Below are the code and all the weights of a small trained network. Each question names an input and a target symbol and asks about switching units off, where a switched-off unit gives its printed mean instead of its output.

import numpy as np


def w(rows, s, z=0):
    codes = np.array(rows[::2]) - 128.0
    scale = np.full(codes.shape[1], s)
    scale[-1] = z or s
    return codes * scale


def norm(h):
    return h / np.sqrt((h * h).mean(-1, keepdims=True) + 1e-5)


def f(y):
    return np.maximum(y, 0)


def softmax(a):
    e = np.exp(a - a.max(-1, keepdims=True))
    return e / e.sum(-1, keepdims=True)


def log_softmax(a):
    a = a - a.max(-1, keepdims=True)
    return a - np.log(np.exp(a).sum(-1, keepdims=True))


def net(x, mask):
    ids = ['ΘΣΨΩβζηλτφ'.index(c) for c in x.split()]
    T = len(ids)
    res = E[ids] + P[:T]
    u = 0
    for l in range(3):
        r = norm(res)
        for j in range(3):
            rows = slice(4 * j, 4 * j + 4)
            q, k, v = (r @ M[l][rows].T for M in (Q, K, V))
            z = softmax(np.where(np.tri(T) > 0, q @ k.T / 4**0.5, -1e9)) @ v
            o = O[l][rows]
            res = res + np.where(mask[u + j], z, o[:, -1]) @ o[:, :-1]
        u += 3
        y = f(norm(res) @ A[l][:, :-1].T + A[l][:, -1])
        res = res + np.where(mask[u : u + 8], y, B[l][:, -1]) @ B[l][:, :-1]
        u += 8
    return log_softmax(norm(res)[-1] @ U[:, :-1].T + U[:, -1])


Q, K, V, O, A, B = {}, {}, {}, {}, {}, {}
E = w([
[212,122,173,151],'Θ',
[108,121,112,70],'Σ',
[215,122,174,152],'Ψ',
[68,206,97,109],'Ω',
[137,126,190,217],'β',
[158,171,6,81],'ζ',
[97,179,93,175],'η',
[119,168,192,95],'λ',
[81,154,81,129],'τ',
[19,145,107,130],'φ',
],0.021)
P = w([
[2,29,96,129],'0',
[61,97,73,96],'1',
[78,128,83,82],'2',
[116,139,86,78],'3',
[141,168,104,66],'4',
[153,188,113,60],'5',
[160,189,114,63],'6',
],0.0044)
Q[0] = w([
[85,215,134,118],'L0H1',
[197,156,113,122],'L0H1',
[132,184,176,59],'L0H1',
[193,113,140,210],'L0H1',
[134,101,219,164],'L0H2',
[101,88,169,145],'L0H2',
[99,100,120,171],'L0H2',
[135,1,146,168],'L0H2',
[90,191,176,192],'L0H3',
[102,32,177,50],'L0H3',
[111,192,114,149],'L0H3',
[191,47,137,162],'L0H3',
],0.0098)
K[0] = w([
[198,236,154,85],'L0H1',
[233,173,84,83],'L0H1',
[88,135,201,59],'L0H1',
[211,122,27,160],'L0H1',
[85,84,98,71],'L0H2',
[167,98,71,184],'L0H2',
[225,97,102,104],'L0H2',
[147,150,201,145],'L0H2',
[81,225,107,140],'L0H3',
[149,2,166,35],'L0H3',
[178,232,52,88],'L0H3',
[136,95,211,99],'L0H3',
],0.008)
V[0] = w([
[150,126,164,106],'L0H1',
[162,112,114,172],'L0H1',
[89,125,232,26],'L0H1',
[128,170,2,5],'L0H1',
[161,101,109,43],'L0H2',
[195,133,80,73],'L0H2',
[134,86,109,56],'L0H2',
[204,122,63,85],'L0H2',
[103,109,131,68],'L0H3',
[126,170,148,105],'L0H3',
[174,112,117,53],'L0H3',
[144,205,126,129],'L0H3',
],0.009)
O[0] = w([
[112,51,112,84,79],'L0H1',
[3,139,246,127,102],'L0H1',
[189,204,156,62,71],'L0H1',
[51,96,168,99,255],'L0H1',
[80,80,195,195,85],'L0H2',
[130,118,104,183,108],'L0H2',
[136,46,153,184,106],'L0H2',
[169,131,92,54,112],'L0H2',
[122,106,116,112,125],'L0H3',
[59,139,59,140,136],'L0H3',
[106,149,101,62,67],'L0H3',
[163,70,133,236,181],'L0H3',
],0.0048,0.0054)
A[0] = w([
[44,177,142,66,96],'L0N1',
[78,190,130,234,175],'L0N2',
[108,42,163,47,207],'L0N3',
[148,254,116,140,149],'L0N4',
[203,100,78,151,4],'L0N5',
[153,123,24,78,128],'L0N6',
[153,162,113,94,194],'L0N7',
[125,62,54,98,175],'L0N8',
],0.0091,0.0027)
B[0] = w([
[95,139,138,194,214],'L0N1',
[120,41,190,134,255],'L0N2',
[200,187,134,107,147],'L0N3',
[117,68,19,109,208],'L0N4',
[62,188,137,190,140],'L0N5',
[116,83,160,78,212],'L0N6',
[85,106,121,192,166],'L0N7',
[56,138,111,2,194],'L0N8',
],0.0069,0.0073)
Q[1] = w([
[100,164,84,202],'L1H1',
[184,219,70,101],'L1H1',
[134,157,146,109],'L1H1',
[134,119,167,177],'L1H1',
[177,198,175,179],'L1H2',
[127,172,158,116],'L1H2',
[102,93,123,72],'L1H2',
[132,220,222,154],'L1H2',
[147,115,108,5],'L1H3',
[95,119,152,122],'L1H3',
[133,119,73,63],'L1H3',
[90,130,117,200],'L1H3',
],0.012)
K[1] = w([
[129,127,148,178],'L1H1',
[123,171,210,70],'L1H1',
[71,107,103,110],'L1H1',
[155,55,97,140],'L1H1',
[81,88,143,212],'L1H2',
[178,86,57,134],'L1H2',
[128,158,83,7],'L1H2',
[105,92,168,240],'L1H2',
[160,244,67,61],'L1H3',
[170,112,190,144],'L1H3',
[158,121,108,32],'L1H3',
[120,55,38,192],'L1H3',
],0.012)
V[1] = w([
[94,145,212,96],'L1H1',
[111,110,85,48],'L1H1',
[115,121,61,142],'L1H1',
[118,108,105,98],'L1H1',
[166,128,72,102],'L1H2',
[115,149,104,123],'L1H2',
[155,141,181,68],'L1H2',
[132,185,119,125],'L1H2',
[131,93,106,147],'L1H3',
[116,100,142,92],'L1H3',
[166,210,126,128],'L1H3',
[108,119,133,4],'L1H3',
],0.013)
O[1] = w([
[127,115,100,119,109],'L1H1',
[228,109,129,109,154],'L1H1',
[150,110,211,111,204],'L1H1',
[62,161,1,123,158],'L1H1',
[154,127,180,40,136],'L1H2',
[160,168,105,85,170],'L1H2',
[127,147,140,77,57],'L1H2',
[121,123,211,121,101],'L1H2',
[149,123,153,89,169],'L1H3',
[120,193,161,145,152],'L1H3',
[156,197,126,213,1],'L1H3',
[81,167,124,174,148],'L1H3',
],0.0063,0.0051)
A[1] = w([
[89,246,108,103,125],'L1N1',
[169,115,153,191,158],'L1N2',
[93,150,76,225,2],'L1N3',
[79,106,217,117,43],'L1N4',
[137,105,180,188,58],'L1N5',
[110,204,195,161,107],'L1N6',
[50,187,163,80,91],'L1N7',
[66,104,209,79,19],'L1N8',
],0.013,0.0024)
B[1] = w([
[187,120,151,164,221],'L1N1',
[61,133,115,38,187],'L1N2',
[175,127,108,88,170],'L1N3',
[166,155,93,103,182],'L1N4',
[80,155,138,106,180],'L1N5',
[74,137,12,168,141],'L1N6',
[157,110,181,80,253],'L1N7',
[171,141,106,168,215],'L1N8',
],0.011,0.0064)
Q[2] = w([
[145,114,138,178],'L2H1',
[98,105,72,99],'L2H1',
[96,49,135,54],'L2H1',
[35,89,184,107],'L2H1',
[184,98,210,106],'L2H2',
[33,102,87,147],'L2H2',
[105,50,207,58],'L2H2',
[176,177,121,31],'L2H2',
[152,208,151,144],'L2H3',
[247,172,64,73],'L2H3',
[89,123,48,81],'L2H3',
[129,20,194,62],'L2H3',
],0.014)
K[2] = w([
[127,139,75,101],'L2H1',
[199,98,168,147],'L2H1',
[183,119,154,241],'L2H1',
[118,158,159,179],'L2H1',
[192,206,96,148],'L2H2',
[136,18,199,142],'L2H2',
[240,174,104,248],'L2H2',
[163,142,71,123],'L2H2',
[125,195,91,148],'L2H3',
[218,192,51,82],'L2H3',
[154,100,61,157],'L2H3',
[227,76,152,139],'L2H3',
],0.013)
V[2] = w([
[98,173,151,176],'L2H1',
[146,105,158,110],'L2H1',
[117,97,194,149],'L2H1',
[52,87,217,95],'L2H1',
[181,142,251,112],'L2H2',
[130,196,162,129],'L2H2',
[66,124,148,86],'L2H2',
[110,72,170,143],'L2H2',
[189,85,104,164],'L2H3',
[141,123,106,179],'L2H3',
[184,160,147,131],'L2H3',
[74,112,105,174],'L2H3',
],0.015)
O[2] = w([
[115,164,168,147,64],'L2H1',
[123,61,169,122,130],'L2H1',
[112,71,255,138,125],'L2H1',
[76,107,191,117,237],'L2H1',
[149,150,215,72,7],'L2H2',
[150,139,89,126,47],'L2H2',
[103,98,132,182,206],'L2H2',
[171,122,249,149,147],'L2H2',
[187,61,125,92,101],'L2H3',
[136,116,96,184,84],'L2H3',
[116,112,56,92,48],'L2H3',
[160,119,134,163,145],'L2H3',
],0.0078,0.011)
A[2] = w([
[85,79,186,69,40],'L2N1',
[152,185,86,167,50],'L2N2',
[105,140,198,112,247],'L2N3',
[159,147,187,140,121],'L2N4',
[183,139,171,68,201],'L2N5',
[225,61,145,252,197],'L2N6',
[191,162,55,198,255],'L2N7',
[93,157,99,213,204],'L2N8',
],0.013,0.0032)
B[2] = w([
[153,150,29,87,254],'L2N1',
[201,115,54,103,143],'L2N2',
[162,156,115,155,239],'L2N3',
[35,88,127,171,147],'L2N4',
[184,166,214,254,167],'L2N5',
[241,141,119,33,251],'L2N6',
[93,187,18,63,172],'L2N7',
[238,184,132,107,222],'L2N8',
],0.0089,0.0066)
U = w([
[205,191,43,159,76],'Θ',
[42,73,73,45,119],'Σ',
[137,129,96,133,74],'Ψ',
[66,77,207,135,253],'Ω',
[227,36,141,118,147],'β',
[74,196,147,170,144],'ζ',
[77,34,58,248,65],'η',
[187,163,160,232,115],'λ',
[164,214,207,51,93],'τ',
[87,171,144,162,130],'φ',
],0.015,0.0071)

Each question gives the input, a string of symbols that net reads in full, and the target symbol t.
The units are the heads (4 rows each of Q, K, V and O) and the neurons (one row each of A and B). Each row of codes is followed by its name. A weight is (code - 128) times the scale printed after its matrix; where a second scale follows, it is the last column's (O, A, B and U).
mask holds one flag per unit, layer by layer, with each layer's heads first. A switched-off unit (its flag False) gives its mean, the last column of its rows in O or B, instead of its output. The means were averaged over made-up inputs and are rounded, as every weight is.
A unit's drop is (log p(t) with every unit on - log p(t) with that unit switched off) / (log p(t) with every unit on - log p(t) with every unit switched off).
The circuit of an input: a set's keep is (log p(t) with only the set's units on - log p(t) with every unit switched off) / (log p(t) with every unit on - log p(t) with every unit switched off). Starting from the 12 units with the biggest drops (on a tie, the unit counted first), units are removed one at a time, each time the one whose removal leaves the highest keep (on an exact tie, the one counted first), for as long as the keep stays at least 0.8.
units of the circuit, in order: the units of the circuit, biggest drop first
most important unit: the unit with the biggest drop
k most important neurons: the k neurons with the biggest drops, biggest first
k most important neurons of layer l: the k neurons of layer l with the biggest drops, biggest first
heads that matter: for each layer, one digit per head in row order, 1 if its drop is at least 0.15 and else 0, layers parted by /
input η ζ Σ Ω, target τ: 3 most important neurons	L1N7, L0N3, L0N6
input η ζ τ β φ, target Ω: heads that matter	100 / 001 / 100
input τ τ τ Θ τ, target η: most important unit	L1N2
input τ β Ψ τ Ψ Ω, target Ω: heads that matter	000 / 001 / 100
input η τ τ η φ, target β: heads that matter	000 / 001 / 000
input η ζ ζ η Ψ φ, target β: heads that matter	100 / 001 / 000
input φ β Θ τ Θ, target Ω: heads that matter	000 / 101 / 100
input τ Θ ζ η Σ ζ Θ, target Σ: 2 most important neurons	L0N2, L1N7
input η τ τ, target β: heads that matter	000 / 001 / 001
input τ η β Ψ, target Ω: units of the circuit, in order	L2H1, L1N2, L1N8
input Ψ φ λ Σ, target Θ: heads that matter	000 / 001 / 010
input φ τ η λ η, target Σ: 2 most important neurons	L0N4, L0N2
input τ ζ τ η Ω η τ, target β: units of the circuit, in order	L0N2, L2H3, L0H3
input λ τ η ζ Ψ, target Θ: heads that matter	000 / 001 / 100
input ζ τ τ τ η Σ, target τ: most important unit	L2H3
input τ φ φ Σ λ τ β, target Θ: heads that matter	000 / 000 / 100
input ζ Σ Ψ τ Ψ τ τ, target τ: heads that matter	110 / 011 / 010
input τ φ φ φ, target λ: heads that matter	000 / 011 / 001
input Ω τ Σ τ Θ, target τ: 2 most important neurons of layer 0	L0N3, L0N4
input φ φ τ, target η: most important unit	L1H2
input Ψ η Σ τ λ β, target Θ: heads that matter	100 / 001 / 100
input η τ η β Θ Ψ, target Ω: 3 most important neurons of layer 0	L0N8, L0N2, L0N6
input Ψ τ τ τ β τ β, target Ω: heads that matter	000 / 001 / 000
input β β Σ τ τ Ψ, target τ: 2 most important neurons	L1N2, L1N1
input Ψ ζ η η β Ψ φ, target Ω: heads that matter	000 / 101 / 110
input η Σ τ Θ, target τ: 3 most important neurons	L0N3, L1N2, L0N4
input β τ τ Θ, target Ω: heads that matter	000 / 011 / 100
input τ β Ω, target Ω: most important unit	L1H3
input τ Σ λ τ η τ Θ, target Θ: 3 most important neurons	L1N1, L0N4, L1N2
input β η Ω, target β: 3 most important neurons	L0N2, L1N2, L1N5
